Below are the code and all the weights of a small trained network. Each question names an input and a target symbol and asks about switching units off, where a switched-off unit gives its printed mean instead of its output.

import numpy as np


def w(rows, s, z=0):
    codes = np.array(rows[::2]) - 128.0
    scale = np.full(codes.shape[1], s)
    scale[-1] = z or s
    return codes * scale


def norm(h):
    return h / np.sqrt((h * h).mean(-1, keepdims=True) + 1e-5)


def f(y):
    return np.maximum(y, 0)


def softmax(a):
    e = np.exp(a - a.max(-1, keepdims=True))
    return e / e.sum(-1, keepdims=True)


def log_softmax(a):
    a = a - a.max(-1, keepdims=True)
    return a - np.log(np.exp(a).sum(-1, keepdims=True))


def net(x, mask):
    ids = ['αγεζηλ'.index(c) for c in x.split()]
    T = len(ids)
    res = E[ids] + P[:T]
    r = norm(res)
    for j in range(3):
        rows = slice(4 * j, 4 * j + 4)
        q, k, v = (r @ M[0][rows].T for M in (Q, K, V))
        z = softmax(np.where(np.tri(T) > 0, q @ k.T / 4**0.5, -1e9)) @ v
        o = O[0][rows]
        res = res + np.where(mask[j], z, o[:, -1]) @ o[:, :-1]
    y = f(norm(res) @ A[0][:, :-1].T + A[0][:, -1])
    res = res + np.where(mask[3:15], y, B[0][:, -1]) @ B[0][:, :-1]
    return log_softmax(norm(res)[-1] @ U[:, :-1].T + U[:, -1])


Q, K, V, O, A, B = {}, {}, {}, {}, {}, {}
E = w([
[75,115,86,65,170,142,159],'α',
[201,202,131,132,123,61,136],'γ',
[145,95,89,190,126,144,176],'ε',
[178,44,139,110,76,88,147],'ζ',
[142,119,59,154,160,125,96],'η',
[230,103,151,150,214,251,183],'λ',
],0.023)
P = w([
[23,23,178,168,238,74,110],'0',
[153,47,154,82,85,190,1],'1',
[128,57,130,141,118,137,73],'2',
[115,83,123,147,130,109,113],'3',
[112,91,111,142,132,101,132],'4',
[106,104,102,141,126,97,150],'5',
[107,112,91,124,118,102,153],'6',
[100,127,79,116,119,103,159],'7',
[99,136,70,112,108,104,170],'8',
[99,137,48,97,104,113,160],'9',
[98,138,43,94,96,107,173],'10',
[92,126,41,82,86,112,170],'11',
],0.011)
Q[0] = w([
[171,138,94,107,161,67,116],'H1',
[82,66,62,107,197,156,195],'H1',
[151,107,169,121,72,104,79],'H1',
[199,120,131,144,150,131,111],'H1',
[170,175,131,74,85,37,57],'H2',
[242,133,128,39,138,172,250],'H2',
[162,111,119,146,206,47,165],'H2',
[32,168,206,163,11,96,137],'H2',
[109,137,194,117,92,115,112],'H3',
[228,125,78,81,151,106,164],'H3',
[120,100,148,118,59,154,103],'H3',
[103,210,123,173,170,143,149],'H3',
],0.017)
K[0] = w([
[201,142,148,87,145,124,190],'H1',
[140,93,54,102,84,116,181],'H1',
[153,65,253,151,129,145,130],'H1',
[176,135,176,110,123,124,113],'H1',
[57,145,71,100,80,52,76],'H2',
[210,151,31,77,78,133,217],'H2',
[107,153,56,147,118,127,123],'H2',
[28,128,182,160,34,87,140],'H2',
[120,110,171,138,181,175,129],'H3',
[158,136,53,73,75,143,193],'H3',
[154,125,161,113,193,158,111],'H3',
[60,104,128,132,59,77,94],'H3',
],0.018)
V[0] = w([
[60,80,161,189,109,91,3],'H1',
[76,100,201,75,161,179,107],'H1',
[70,116,126,91,30,82,160],'H1',
[90,124,104,67,144,53,43],'H1',
[157,147,105,155,114,186,220],'H2',
[166,157,203,121,235,205,124],'H2',
[109,123,121,213,139,141,121],'H2',
[126,84,223,133,110,109,141],'H2',
[79,72,200,161,73,103,101],'H3',
[127,156,228,173,144,158,60],'H3',
[124,128,113,89,134,73,63],'H3',
[125,170,51,179,80,95,134],'H3',
],0.02)
O[0] = w([
[101,153,253,203,101,133,92,86],'H1',
[94,101,176,50,156,86,136,73],'H1',
[114,137,157,200,162,123,238,122],'H1',
[39,106,169,179,209,105,102,153],'H1',
[114,159,211,69,129,154,138,199],'H2',
[214,175,98,36,198,111,131,200],'H2',
[167,165,128,118,94,148,87,156],'H2',
[153,140,78,146,136,177,206,85],'H2',
[170,91,82,159,110,146,129,105],'H3',
[225,95,166,147,128,60,105,1],'H3',
[120,133,76,184,155,109,110,136],'H3',
[124,198,161,178,90,163,146,127],'H3',
],0.016,0.013)
A[0] = w([
[73,150,102,113,124,139,50,168],'N1',
[64,230,124,121,87,92,167,236],'N2',
[138,112,97,17,83,73,130,153],'N3',
[183,129,76,230,173,214,177,43],'N4',
[212,61,193,127,104,62,139,2],'N5',
[210,175,113,24,189,149,91,176],'N6',
[102,154,192,18,37,129,103,138],'N7',
[108,109,131,180,112,130,45,63],'N8',
[124,197,128,84,103,246,117,93],'N9',
[126,90,218,170,167,145,180,99],'N10',
[174,143,55,166,95,209,87,83],'N11',
[167,253,13,125,135,42,141,147],'N12',
],0.017,0.0039)
B[0] = w([
[94,189,118,108,120,115,183,180],'N1',
[166,213,46,88,190,103,110,189],'N2',
[194,147,155,228,145,125,103,191],'N3',
[123,39,65,184,111,185,100,173],'N4',
[34,223,102,97,213,213,108,148],'N5',
[145,95,73,131,23,112,43,252],'N6',
[211,101,132,158,99,64,251,185],'N7',
[110,184,130,98,76,170,175,167],'N8',
[55,132,143,82,225,244,64,214],'N9',
[199,136,113,29,147,103,123,158],'N10',
[119,107,194,129,220,116,163,181],'N11',
[180,224,143,111,222,77,147,213],'N12',
],0.023,0.018)
U = w([
[178,117,107,76,108,130,45,207],'α',
[169,196,100,209,246,114,149,3],'γ',
[142,161,194,72,188,255,192,59],'ε',
[32,106,121,37,200,95,165,118],'ζ',
[82,66,22,148,97,215,143,169],'η',
[46,200,176,143,86,145,75,191],'λ',
],0.0064,0.0027)

Each question gives the input, a string of symbols that net reads in full, and the target symbol t.
The units are the heads (4 rows each of Q, K, V and O) and the neurons (one row each of A and B). Each row of codes is followed by its name. A weight is (code - 128) times the scale printed after its matrix; where a second scale follows, it is the last column's (O, A, B and U).
mask holds one flag per unit, heads first, then neurons. A switched-off unit (its flag False) gives its mean, the last column of its rows in O or B, instead of its output. The means were averaged over made-up inputs and are rounded, as every weight is.
A unit's drop is (log p(t) with every unit on - log p(t) with that unit switched off) / (log p(t) with every unit on - log p(t) with every unit switched off).
The circuit of an input: a set's keep is (log p(t) with only the set's units on - log p(t) with every unit switched off) / (log p(t) with every unit on - log p(t) with every unit switched off). Starting from the 12 units with the biggest drops (on a tie, the unit counted first), units are removed one at a time, each time the one whose removal leaves the highest keep (on an exact tie, the one counted first), for as long as the keep stays at least 0.8.
units of the circuit, in order: the units of the circuit, biggest drop first
most important unit: the unit with the biggest drop
top k neurons: the k neurons with the biggest drops, biggest first
which heads matter: for each layer, one digit per head in row order, 1 if its drop is at least 0.15 and else 0, layers parted by /
input α ζ λ, target α: which heads matter	011
input η γ ζ α ζ α, target η: which heads matter	011
input α ζ ε η ε ζ λ η ε ζ ζ, target ζ: most important unit	H2
input α η ζ η, target η: which heads matter	101
input γ γ ζ, target η: units of the circuit, in order	[H2 N12]
input γ ζ γ, target η: which heads matter	111
input η λ ε, target α: units of the circuit, in order	[N6 H3]
input α α ζ η, target λ: which heads matter	110
input λ ε ζ α, target α: units of the circuit, in order	[H2 N6]
input ζ ε α η ε ε, target ε: which heads matter	010
input ζ η ζ, target λ: top 3 neurons	[N12 N7 N8]
input η ζ α ζ, target ζ: top 3 neurons	[N6 N10 N3]
input ζ λ α ε ζ ε ζ, target ε: top 3 neurons	[N5 N6 N12]
input γ γ ε ε α λ λ, target α: which heads matter	010
input ζ γ α, target ζ: which heads matter	100
input ε ε γ α ζ η, target λ: which heads matter	010
input η ζ γ α η η η γ η η ζ α, target λ: units of the circuit, in order	[H2]
input γ η ε η γ, target λ: which heads matter	110
input α λ γ γ α γ α ζ γ ζ, target γ: top 3 neurons	[N3 N6 N5]
input ζ α α, target ζ: top neuron	[N6]
